Below is a small trained network, with its code and all its weights. Each question gives an input and a target symbol and asks what happens when units are switched off, that is, made to give their printed mean instead of their output.

import numpy as np


def w(rows, s, z=0):
    codes = np.array(rows[::2]) - 128.0
    scale = np.full(codes.shape[1], s)
    scale[-1] = z or s
    return codes * scale


def f(y):
    return np.maximum(y, 0)


def softmax(a):
    e = np.exp(a - a.max(-1, keepdims=True))
    return e / e.sum(-1, keepdims=True)


def log_softmax(a):
    a = a - a.max(-1, keepdims=True)
    return a - np.log(np.exp(a).sum(-1, keepdims=True))


def net(x, mask):
    ids = ['αβγεζηθλμξστφψω'.index(c) for c in x.split()]
    T = len(ids)
    res = E[ids] + P[:T]
    r = res
    for j in range(3):
        rows = slice(4 * j, 4 * j + 4)
        q, k, v = (r @ M[0][rows].T for M in (Q, K, V))
        z = softmax(np.where(np.tri(T) > 0, q @ k.T / 4**0.5, -1e9)) @ v
        o = O[0][rows]
        res = res + np.where(mask[j], z, o[:, -1]) @ o[:, :-1]
    y = f(res @ A[0][:, :-1].T + A[0][:, -1])
    res = res + np.where(mask[3:11], y, B[0][:, -1]) @ B[0][:, :-1]
    return log_softmax(res[-1] @ U[:, :-1].T + U[:, -1])


Q, K, V, O, A, B = {}, {}, {}, {}, {}, {}
E = w([
[165,71,178,167,196],'α',
[210,198,145,95,152],'β',
[68,107,213,172,189],'γ',
[110,147,64,140,173],'ε',
[2,125,125,170,105],'ζ',
[18,151,111,152,193],'η',
[91,146,71,80,94],'θ',
[87,83,161,131,115],'λ',
[115,161,140,60,163],'μ',
[95,202,164,78,137],'ξ',
[78,173,189,104,96],'σ',
[138,86,201,199,92],'τ',
[207,146,173,138,106],'φ',
[84,172,198,115,146],'ψ',
[107,123,147,81,120],'ω',
],0.021)
P = w([
[79,7,184,56,140],'0',
[128,80,129,147,132],'1',
[126,98,126,145,129],'2',
[129,109,128,151,129],'3',
[128,116,129,151,130],'4',
[134,126,131,152,128],'5',
[135,133,134,154,130],'6',
[137,144,142,157,131],'7',
[137,150,143,158,132],'8',
[138,161,147,157,133],'9',
[142,167,150,156,135],'10',
[142,171,152,160,137],'11',
],0.013)
Q[0] = w([
[41,114,91,75,174],'h1',
[238,146,85,215,142],'h1',
[169,82,243,4,165],'h1',
[125,79,172,125,81],'h1',
[109,101,221,14,154],'h2',
[146,164,124,115,129],'h2',
[132,65,212,47,81],'h2',
[83,159,197,87,115],'h2',
[171,80,113,210,155],'h3',
[141,116,138,123,138],'h3',
[170,109,139,85,181],'h3',
[149,84,203,66,57],'h3',
],0.022)
K[0] = w([
[92,85,31,96,126],'h1',
[180,250,129,232,139],'h1',
[141,29,227,61,206],'h1',
[106,92,167,131,111],'h1',
[113,56,152,16,156],'h2',
[143,154,144,144,152],'h2',
[143,25,127,56,109],'h2',
[124,64,185,95,138],'h2',
[100,134,166,206,146],'h3',
[131,134,145,131,135],'h3',
[154,144,169,111,181],'h3',
[155,179,190,118,78],'h3',
],0.024)
V[0] = w([
[227,58,188,128,115],'h1',
[96,233,231,132,79],'h1',
[178,75,142,111,4],'h1',
[159,18,151,213,164],'h1',
[84,113,101,62,144],'h2',
[96,124,123,141,4],'h2',
[161,37,77,122,146],'h2',
[82,78,110,191,111],'h2',
[153,110,71,100,157],'h3',
[134,128,135,113,118],'h3',
[154,170,162,106,69],'h3',
[116,154,113,176,105],'h3',
],0.013)
O[0] = w([
[82,122,214,179,65,93],'h1',
[95,11,85,138,101,108],'h1',
[74,158,193,50,66,147],'h1',
[79,242,180,222,130,111],'h1',
[141,38,149,76,122,255],'h2',
[126,83,64,65,83,129],'h2',
[154,118,84,99,207,128],'h2',
[91,154,143,38,142,186],'h2',
[110,61,128,163,115,105],'h3',
[127,132,141,159,142,130],'h3',
[101,143,178,153,182,96],'h3',
[116,114,119,62,139,99],'h3',
],0.012,0.0087)
A[0] = w([
[250,140,195,118,108,206],'n1',
[31,113,132,124,219,27],'n2',
[28,134,19,144,116,51],'n3',
[141,109,101,71,147,58],'n4',
[145,108,186,163,153,253],'n5',
[225,95,161,121,118,87],'n6',
[2,116,75,127,166,210],'n7',
[206,168,178,53,113,167],'n8',
],0.014,0.0055)
B[0] = w([
[213,141,160,15,93,180],'n1',
[197,157,163,191,86,175],'n2',
[76,80,232,134,164,163],'n3',
[82,247,132,111,101,250],'n4',
[66,77,48,112,210,203],'n5',
[99,245,157,111,72,186],'n6',
[204,96,55,122,27,191],'n7',
[154,33,137,238,161,228],'n8',
],0.015,0.023)
U = w([
[99,64,243,90,118,198],'α',
[199,158,50,150,51,106],'β',
[123,115,202,180,92,167],'γ',
[111,186,174,186,58,42],'ε',
[89,184,187,156,134,141],'ζ',
[47,208,32,101,80,171],'η',
[91,175,58,200,115,182],'θ',
[158,228,54,122,148,55],'λ',
[7,135,184,167,95,128],'μ',
[121,96,38,127,99,253],'ξ',
[135,189,255,109,89,114],'σ',
[158,142,98,13,122,98],'τ',
[166,135,151,125,135,186],'φ',
[63,136,85,103,183,209],'ψ',
[118,95,154,94,23,4],'ω',
],0.0063,0.0065)

Each question gives the input, a string of symbols that net reads in full, and the target symbol t.
The units are the heads (4 rows each of Q, K, V and O) and the neurons (one row each of A and B). Each row of codes is followed by its name. A weight is (code - 128) times the scale printed after its matrix; where a second scale follows, it is the last column's (O, A, B and U).
mask holds one flag per unit, heads first, then neurons. A switched-off unit (its flag False) gives its mean, the last column of its rows in O or B, instead of its output. The means were averaged over made-up inputs and are rounded, as every weight is.
A unit's drop is (log p(t) with every unit on - log p(t) with that unit switched off) / (log p(t) with every unit on - log p(t) with every unit switched off).
The circuit of an input: a set's keep is (log p(t) with only the set's units on - log p(t) with every unit switched off) / (log p(t) with every unit on - log p(t) with every unit switched off). Starting from all 11 units, units are removed one at a time, each time the one whose removal leaves the highest keep (on an exact tie, the one counted first), for as long as the keep stays at least 0.8.
units of the circuit, in order: the units of the circuit, biggest drop first
top k neurons: the k neurons with the biggest drops, biggest first
heads that matter: for each layer, one digit per head in row order, 1 if its drop is at least 0.15 and else 0, layers parted by /
input τ η ζ ξ, target ε: units of the circuit, in order -> (h1, h2, n7)
input η θ θ θ σ ξ, target λ: heads that matter -> 100
input θ γ τ τ η λ γ, target σ: units of the circuit, in order -> (h1, n5, h2, n6)
input σ θ ω γ θ ω θ ξ, target ω: units of the circuit, in order -> (h1, h2)
input τ η θ γ ζ γ θ ω σ, target ε: units of the circuit, in order -> (h2, h1, n7)
input φ γ θ θ λ θ β ω σ θ ω γ, target μ: units of the circuit, in order -> (h1, n5)
input θ φ σ, target σ: units of the circuit, in order -> (h1, n5)
input β θ η ψ ω ζ ξ θ σ ω ε ε, target λ: units of the circuit, in order -> (h1, n8)
input τ ψ φ γ λ γ φ ζ σ ζ γ β, target τ: heads that matter -> 110
input φ φ θ θ θ η ε μ τ, target μ: units of the circuit, in order -> (h1)
input ω γ φ θ σ τ α θ β ξ γ, target α: heads that matter -> 100
input θ τ β η θ θ ζ λ θ θ θ λ, target σ: units of the circuit, in order -> (h1, n5)
input θ θ θ γ θ ψ, target σ: heads that matter -> 110
input γ ω τ ψ ω ξ σ ξ, target θ: units of the circuit, in order -> (h1, n5, n3)
input ω θ η, target β: units of the circuit, in order -> (n7)
input μ ζ γ μ, target τ: heads that matter -> 010
input γ ξ ω ξ, target θ: heads that matter -> 100
input ω τ β, target τ: heads that matter -> 010
input μ φ γ ω η β θ ω φ τ ψ, target τ: top 2 neurons -> (n1, n5)
input ζ φ σ, target β: top 2 neurons -> (n7, n2)
input β β θ γ θ ω θ ω, target ψ: top 2 neurons -> (n5, n7)
input ψ ω ω θ η ω ω, target ξ: heads that matter -> 110
input ξ ψ η σ ξ ω γ γ ξ, target η: top 4 neurons -> (n8, n6, n3, n2)
input α θ θ ψ ω θ θ φ β γ λ ε, target λ: top 2 neurons -> (n8, n7)
input ψ ζ θ ξ γ φ θ γ, target ξ: top neuron -> (n4)
input γ η α ω θ ω φ φ ψ ω, target θ: top 3 neurons -> (n5, n2, n1)
input θ ψ ω θ θ θ η ω φ ξ, target σ: top 3 neurons -> (n4, n5, n1)
input ε σ τ θ η ξ σ γ, target φ: top 3 neurons -> (n4, n1, n8)
input ζ α γ, target β: top 2 neurons -> (n7, n2)
input γ θ φ θ τ θ η θ β τ μ, target θ: top 2 neurons -> (n5, n2)
